Each row has a hidden value; after the row comes its band, the name of the range that the value falls in. Each part has its own.
[ -25  208  111  -26   10  118 -106   87  -31  141  -30 -313   26 -578
  250  -11  141  -69 -210  179 -195 -219  -58 -382  219  -41 -195 -293
  110   -9   79 -109  220  163 -132 -112  -61  -68   36  154 -106  -28
  -45 -168  227   19    0  126   19   83  155] : TZ
[-146  177  -68  225   57  -77   27 -100  145  105  -36 -112  316 -110
  -50    1  -64   55  296 -188   77   72 -104  156   96  110   32  -78
 -274  116 -154   81    6  116 -167   57 -188  327  115  235 -113 -102
  297   15   23  155 -293 -363  -91  142 -113] : PQ
[-146  170  -15 -196  180   -4 -115   25 -140  -83 -337   43 -186   74
  146   76 -256 -152  158   17 -116  108  -33  128 -219   12 -245  -13
  -13  -81 -318  113    0  -80  261   14  129    6   64  141   13  201
    7  194   21 -181  243   50 -131  230  -90] : RN
[-147   70 -129 -292   27  125  -53  115 -106 -105   93  183 -272  181
 -196  158 -239 -157  297   68   71  247   11  455 -123 -126  -51  -75
 -182  204  -90  -89   -8  139  164  -15  100  166  266  392   -1  137
 -136  318  -97  -39  258    0    0   67   30] : HQ
[-233  -86  217 -512 -268 -138  -18 -175   64 -358 -229 -118 -254  -61
 -227 -237  120  181    2  -99   40  155  -81  238  113   86  -66  -71
   81 -311 -353 -222  183  -75  -34   55  230  167  -11 -261  265 -466
 -119    2    3  -93   41  420  341  -89 -118] : HQ
[-213  279  -63 -418  234   86   -7   20   32   76  -89   96 -187  168
   43  -12 -422   43  322  -28  -44  268   -8  370 -160  -76 -248 -130
  -92   75 -436  -43  -19  -24  320   79  153   86  171  258  -70  316
  -96  324  -60 -179  232    8   22   78  -40] : SJ
[ -32  -98 -209 -159 -391 -137  -35 -296 -135  157  128   27   99 -147
 -170  -45  197 -168   51   24   58  -64   17  517  135   22  -71   85
   59 -227  -39 -125  -76 -279  117  131  -21 -133  -89   39   42  -71
  138  102   -2 -190    3  299  157  -28 -389] : ZM
[-493  466 -193  -40  -75  120  138 -173  277   19 -266 -126   73  -70
 -108 -137  183  155  160   75 -189 -184 -193  -36   85  126   63   86
 -246  219 -285  202   12  211 -360  -50  -86  244  101   43  -57 -142
  -18 -110  195  517 -286 -179  229  263   64] : SJ
[  68   37 -110 -250   94  256  -41   42   30 -226   40  145 -201  156
 -165  140 -188 -184   40  186  204  251  109  281  -13 -144  -52  -66
  -11  219  -65 -102   13  176  -59  -47 -135   64  125  266   97   90
  -52  257 -229  276   94   -3 -155   11  161] : BB
[-166  169 -101 -376  123   89  -34   -9  -61  -51   19  111 -182  131
 -136   99 -377  -82  222   58   75  165   -9  406 -201  -58 -102 -109
  -81  140 -198    8  -33   31  136   13  141   48  226  220   29  264
  -98  334  -68 -153  231   52   13   92    9] : PQ
[  26   29  143   73  251 -110  -80  119  -20  230   79 -326  175 -394
  268  -14  205 -141 -128 -139  -97  -77 -303 -236  164  -41 -263 -361
  216  -66   33 -321  -15   95   41 -304 -178 -129   42  187  -58  125
  139 -293  139  -76  -68  -58 -273  -53  259] : TZ
[ -39   13  158  126 -130   48    8  160 -265  -56 -404   70 -175  194
  -69  -62  -45 -314  170   19   44  161  -39   70 -162  -41   27   84
  -90  -97 -134   23  -78 -135  341   87   79  -24   19   57  -21  -58
   56   83 -168   66  266   58 -259  121 -104] : HQ
[-184  213  -61 -272  146   26  -74  -71  -92  -57 -269   45 -208  130
   39  -22 -184   10  164    3  -50  206  -64  241 -168    3 -246  -37
  -32  -23 -446   15    7  -70  233   44  107   36  112  111   80  259
   -2  184  -26 -140  261   53 -117  122  -67] : DR
[-433  296 -158   -6   90  -52   37  -79  209  -70 -162 -180  147 -165
  -38    7   31   18  247  -78 -157 -141 -199   57  137  109   10  -31
 -254  178 -141  223   41  191 -325  -82 -110  351   62  159 -112 -200
   61  -46  235  330 -376 -233  128  280   14] : SJ
[  30  224  125   84   90  135  146 -315  269   48  -77  110  326  189
 -112  -36 -191  -24  190   47  407  139  -77  201 -124  238  -29  133
  -42  103 -128   58  -73   31   15  194 -216   53  120  154   84  135
  435 -108 -234  181 -222 -297 -190 -108   74] : BB
[  24  -56 -137 -246  -49  236  -61  145 -100 -230  167  194 -301  144
 -293  176 -139 -191  102  180  203  295   98  395  -38 -193   36 -113
 -123  258    5 -190   34  221  -21  -79  -24  122  239  342   96   39
 -119  324 -205  192  224   33  -94   13  100] : BB
[ -83  118   75  -34  224 -161  -82 -127   24  248   13 -345  195 -379
  270 -112  296   -7  -96 -165  -98  -62 -347 -126  202   47 -371 -283
  254 -123 -131 -295    7    5   58 -207 -181  -99   21  126   24  205
  179 -359  177 -159  -88  -16 -221 -107  205] : ZM
[   6   33  247   15 -118  -44   31  196 -225  -83 -353   31 -132  192
  -41   -6 -159 -349  160   16   -8   -3  -46    5 -133   65   63  152
  -14 -112   12  102  -94 -137  294  143  118    5  -62   22  -32 -193
  -42   93 -193 -128  271  170    3  109   23] : BB
[ 142   44   -4 -221  278  164   17 -107  306 -222  -19  110   84  140
   26  111 -239  -43  -22  100  309  231   15  138  -63   62 -161  -27
  124   91 -227 -108   -1  153 -122  -65 -224   40   41  181  178   89
  277   85 -227  253 -191 -157 -172   16  166] : TZ
[-167  264  -82 -449  255   43  -12  -26   11   43  -28   59 -114  127
    4   45 -501   25  236   10   26  152  -32  365 -218  -32 -209 -137
  -34   80 -375   32  -47  -55  224   62  175   -2  158  179  -19  363
  -46  349  -47 -280  205   62   50  123  -40] : ZM
[  16  112   87 -110  298   78   34 -218  291 -209  -59  102  180  176
    2  133 -184 -127  108   53  316  123 -133  165 -121  208 -174   92
   76   90  -85   20  -36  142  -40  -17 -218   75   90  235  166  114
  357 -128 -139  165 -251 -250 -197  -47  219] : HQ
[ -30  135   36  190   28  -13  143  -81  113  169   81    2  382   32
 -104  -36 -195  -36  342  -83  339  157 -137  252   28  169   55  -14
 -198  186  -59    5  -52   21   35  195 -164  244  119  307  -77   37
  438   13 -167   23 -210 -331 -132    7  -27] : RN
[-103 -186  246 -366 -249 -155  -19  -88  -21 -329 -164  -81 -199  -71
 -210 -223  119  131  -30  -92  106  234  -74  266  112   82  -75 -104
   61 -322 -329 -291  170 -124   66   60  187  102  -41 -219  254 -432
   38   -4  -50 -106   65  371  171 -129 -201] : BB
[ 136   54   33 -214  315  114   15  -70  249 -279   14   15   47  159
 -119  120 -260  -98  -53   42  270  146   -8  166  -14    4  -65  -76
  106  141  -97  -42  -57  168 -212 -102 -246    9   23   78  151   23
  114   88 -236  298 -180  -99 -182  -50  256] : BB
[   6 -223 -149 -136 -293 -125  -74  -78  -42  234  200   44   96 -153
 -100   77   69 -221   96 -138   34  -27   37  410  -27 -157   -3 -103
   46 -292  -26 -260 -148 -147  118 -120   51 -160   47  103  -57 -103
   69  210   31 -163  -54  177  144   94 -386] : BB
[  -6 -100 -179 -127 -183  124 -104  138 -251 -181  234  190 -276  117
 -388  238  -76 -221  180  104  182  241   59  455  -73 -139  140  -88
 -211  273  133 -151   11  235  -54  -68   23  214  336  386  108    3
 -141  351 -180   10  331    7  -45   47   71] : PQ
[  -8  165   47   74 -232  183  131  219 -145  184  182 -204   67 -371
 -198 -106   95  -32 -231  317   42 -238 -137 -157   87  -56  177 -251
  -81  208  105 -129   41  100 -170  -83   49 -242  100    1  -85  -20
   47  -50   66  181   73  165   46   76   40] : ZM
[-132  -13  265 -191 -236 -173   50   51 -132 -171 -254  -92 -156   91
 -178 -164   33 -115  153 -101  -14   39 -128  138   92  121   54   82
    4 -162  -67  -52    8 -125  154  163  145  168  -76  -95   74 -409
 -124   -1 -135 -173  183  302  231  -56   37] : BB
[ -16  164   33   51 -216  218  158  185 -153  130  155 -158   78 -331
 -237  -70   46 -116 -296  414   98 -323 -159 -143  -23  -36  200 -194
  -43  209  134  -38  -10   44 -177 -114   73 -385   71  -79  -46   47
  107  -53   84  232   34  207   12  120   11] : DR
[-456  393 -181  -23    0    8   62 -201  244  -16 -196 -141  136 -135
  -88  -61   71  144  232  -25 -163 -135 -158   90  106  145   12   26
 -286  166 -249  235   55  177 -330   -4  -88  318   98   99  -80 -158
   55  -54  226  355 -329 -216  186  243  -50] : SJ
[-122    2   98    3 -144   24  -31  104 -318 -111 -379   82 -166   75
   17   11  -60 -372  160  132   77   75 -100   54 -195   63  -46  118
  -18  -77  -66   92    6 -163  326   96  155   17   25  125   55   19
  130   80  -64 -134  273  132 -159  220  -81] : DR
[ 108  438 -129  110   22  -70  184   27  200  260  181 -120  255   53
 -198  -60   -8  466 -139   25 -250 -267 -111   43   31  177  132   26
 -261  156 -401   18 -197  146 -291    9 -110 -174   -4 -121  -76  -74
   93   17  -51  147  -10  -87  298   53 -105] : DR
[  36   85   62 -283  296   87   54 -187  351 -229   -6   95  153  144
   22  102 -257   -7   42   71  343  165 -112  146 -120  203 -176   18
  143   89 -200  -69   -1  151 -109  -46 -153   90   88  181  226  104
  332  -20 -169  100 -228 -171  -65   -6  233] : PQ
[ -77  486 -195   12    3  -30  151  -44  251  159   42  -87  173   27
 -115  -29   70  396  -74   84 -339 -310 -124    1   36  222   60  122
 -246  162 -382  106 -130  202 -331  -18  -90  -48    9  -42  -56 -111
   27  -32   62  220  -66  -97  384  154  -46] : RN
[  -6  -79 -105 -177  -23   92  -68  213 -166 -199  241  181 -273  193
 -320  219 -139 -200  235   48  152  292    7  474  -38 -142   54 -102
 -208  271   72 -194  -10  237   61  -70    8  218  281  433   52    3
 -123  293 -189   21  273  -29  -63  -19  115] : HQ
[ 145   64  -32 -254  307  165   -3 -107  230 -233   15   56   30   92
  -23   62 -261  -28  -43  108  286  276   56  235   45   -6 -196 -104
  101  125 -238 -104   34  101 -103  -12 -247   23   -5  156  146  123
  215  133 -228  264 -148  -87 -240  -58  123] : TZ
[-497  447 -150  -11  -11  -15  135 -137  243   73 -185 -159  148 -103
  -60 -136  153  233  224  -25 -202 -156 -289    4   80  209   10   38
 -279  198 -323  151   18  192 -272  -35  -37  297  127  101  -66 -113
   83 -150  232  298 -258 -230  235  235   31] : PQ
[ 180 -167   16   27 -199 -158 -223 -192   56  264   69 -217  153 -287
 -121   80   39  -11 -103 -409  -27  -83  161   91  -62 -277  103 -340
  102 -449  -88 -240 -140    7 -241 -254  -45 -196  156 -198  -28 -203
 -128  215   16 -104  -82  101   30   75 -299] : HQ
[ -53  274   60   79 -221  164  314  172   49  364  200 -101  152  -74
 -312 -298   64  323 -110  159  101  -52 -237  -15  -60   17  237 -216
 -198  218 -306 -288 -114   85  -67  -58  105 -252  203  -96  -50   68
  167  -47  -70  228   89   -5   96   -8  -39] : RN
[-379  359 -121  135  -11  -35   57 -156  185   40 -208 -200  199 -137
  -72  -81  111   85  275 -114 -126  -97 -169   24  191  141   54   16
 -287  183 -154  215   39  176 -318   40 -178  401   78  145 -115 -206
   72  -89  143  331 -312 -280   89  196   31] : TZ
[  33 -235 -159 -187 -282 -135 -123  -44  -26  215  198  -38   98 -280
  -47  118    0 -220   32 -151  -15  -98  101  301    9 -199   22 -185
   91 -314   12 -225 -104 -114  -18 -160   62 -132   24   60  -79 -176
  -19  298   67 -195  -83  232  230  183 -368] : TZ
[  67    0   -5 -244  208  135   42 -149  240 -307   41   74   58  132
 -143   62 -150  -19  -41  109  406  246  -82  224  -38   89  -93  -56
  106  159 -181 -141   14  160 -193  -85 -198   70   95  126  272   77
  285   30 -219  262 -177 -118 -195  -47  211] : RN
[ -59   88  318  -24 -217  -96  143   66 -195   -3 -328  -99  -45  181
 -225 -221 -129 -243  164  -64   76  -27 -101  100   -6   77  163  110
    0 -115   -4   90 -135 -256  247  257  112  -19 -116 -188  -37 -257
  -87   42 -247 -106  205  271   67  -55   25] : BB
[ -81  119 -110 -273  186   59  -98   55  -97  -29   40  111 -180   89
  -77  125 -390  -47  228  -11   22  265   59  440 -162 -119 -160 -187
 -146   91 -268  -42   -3   27  194    8   98   56  209  269  -26  259
  -47  378  -61 -149  240  -11 -112   82 -123] : TZ
[  16 -121  -27 -143 -384 -165  -41 -284 -241  -60   42  -39   29 -181
 -359 -125   15  -54  -44   31  135    9   93  582  109   41   11  -24
  -40 -277 -107  -22   29 -359   74  245   87 -176 -117 -224   94 -194
  147  172  -29 -185   59  410   58 -107 -559] : RN
[  24 -246 -177 -106 -351 -140  -57  -99  -98  210  166  -47  115 -192
 -168    7  134 -191   -1 -132  102  -48    3  348   20 -168   76 -136
   89 -266  -51 -255 -153 -186   -6 -130   22 -176    8  -29    9 -117
   85  220   -6 -121  -54  233   97  124 -358] : DR
[-103   56   -6    2  -23   57  -35   73 -267  -11 -272  108 -170  158
  -66   -7 -125 -205  171   34   78  216  -70  209 -258  -46  -62  -15
  -93  -15 -258   -6  -71 -113  311   16  117  -44  146  123   44  212
  105  182 -103  -53  311    5 -298  165 -135] : ZM
[ -85  458 -198   59   -8  -13  147  -11  207  185   30 -149  200  -42
 -147  -46   12  354  -73   62 -276 -312 -108  -21   36  132  130   27
 -267  171 -362  140 -126  162 -369  -31  -79  -66    9  -93 -102 -103
   34   38   75  259 -114  -88  312  214 -104] : DR
[  68  -17  -73 -243   27  238  -48   95   11 -255   82  117 -224  149
 -240  172 -174 -220   53  145  227  221   99  244  -10 -168   55  -92
  -20  243   51 -122    8  243 -142  -90 -112  128  178  264  105  -14
 -143  276 -249  259  112   13  -85   19  244] : BB
[ 171  -24   16 -197  252  149    1  -82  172 -327   28   29   20  112
 -168   94 -215  -94 -129  101  373  220    2  187  -25  -11  -54 -123
  126  144 -115 -105  -14  145 -230 -114 -236  -24   49   48  230   62
  189  105 -258  316 -135  -68 -289  -54  211] : PQ
[ -26  -31  154  135 -162   35  -43  139 -314  -87 -371   89 -184  123
  -67  -14  -28 -319  140   39   50  164  -20   76 -179   -7   17   65
  -89 -110  -86   18  -25 -117  309   74   95   -1   58   74   28  -62
   76   94 -138   -5  304   65 -258  125 -123] : SJ
[  -7  195   51  114   66   51  114 -179  228  160   32   91  349   79
  -24   -9 -218   30  331  -44  294  185  -57  254  -30  204  -50   53
 -169  112 -156    3  -20   46   79  221 -167  215  131  323  -48   69
  435   -4 -160   36 -210 -343  -81  -27  -57] : SJ
[  64   -1   -5  -87 -381 -109  -33 -398 -223   18  -22  -19   77 -156
 -321 -140   -4 -101  -45   91  103  -54  169  570  132   79  -30   80
  -18 -290  -54   89   11 -414  123  372    5 -243 -177 -232   47 -139
  134  127  -65 -158   62  412   36 -182 -552] : TZ
[ -12   56  109   65   16 -121 -135 -257   27  225  -70 -322  173 -325
   73  -79  322  -67 -125 -246  -51 -100 -177 -124  130  -29 -156 -238
  240 -222   -9 -225  -50   37 -128 -211 -214 -104   91  -46   64   27
    8 -262   81  -35  -77    6 -193 -117  171] : TZ
[   9 -199 -148 -141 -352 -146  -72 -126  -48  261  190  -59  141 -210
 -119   57  118 -212   39 -155   69 -124   -5  274    6 -130   76 -111
  130 -258   51 -239 -157 -115  -41 -136   28 -119   62   38   -5 -124
    5  192    6 -220  -43  215  218  127 -229] : ZM
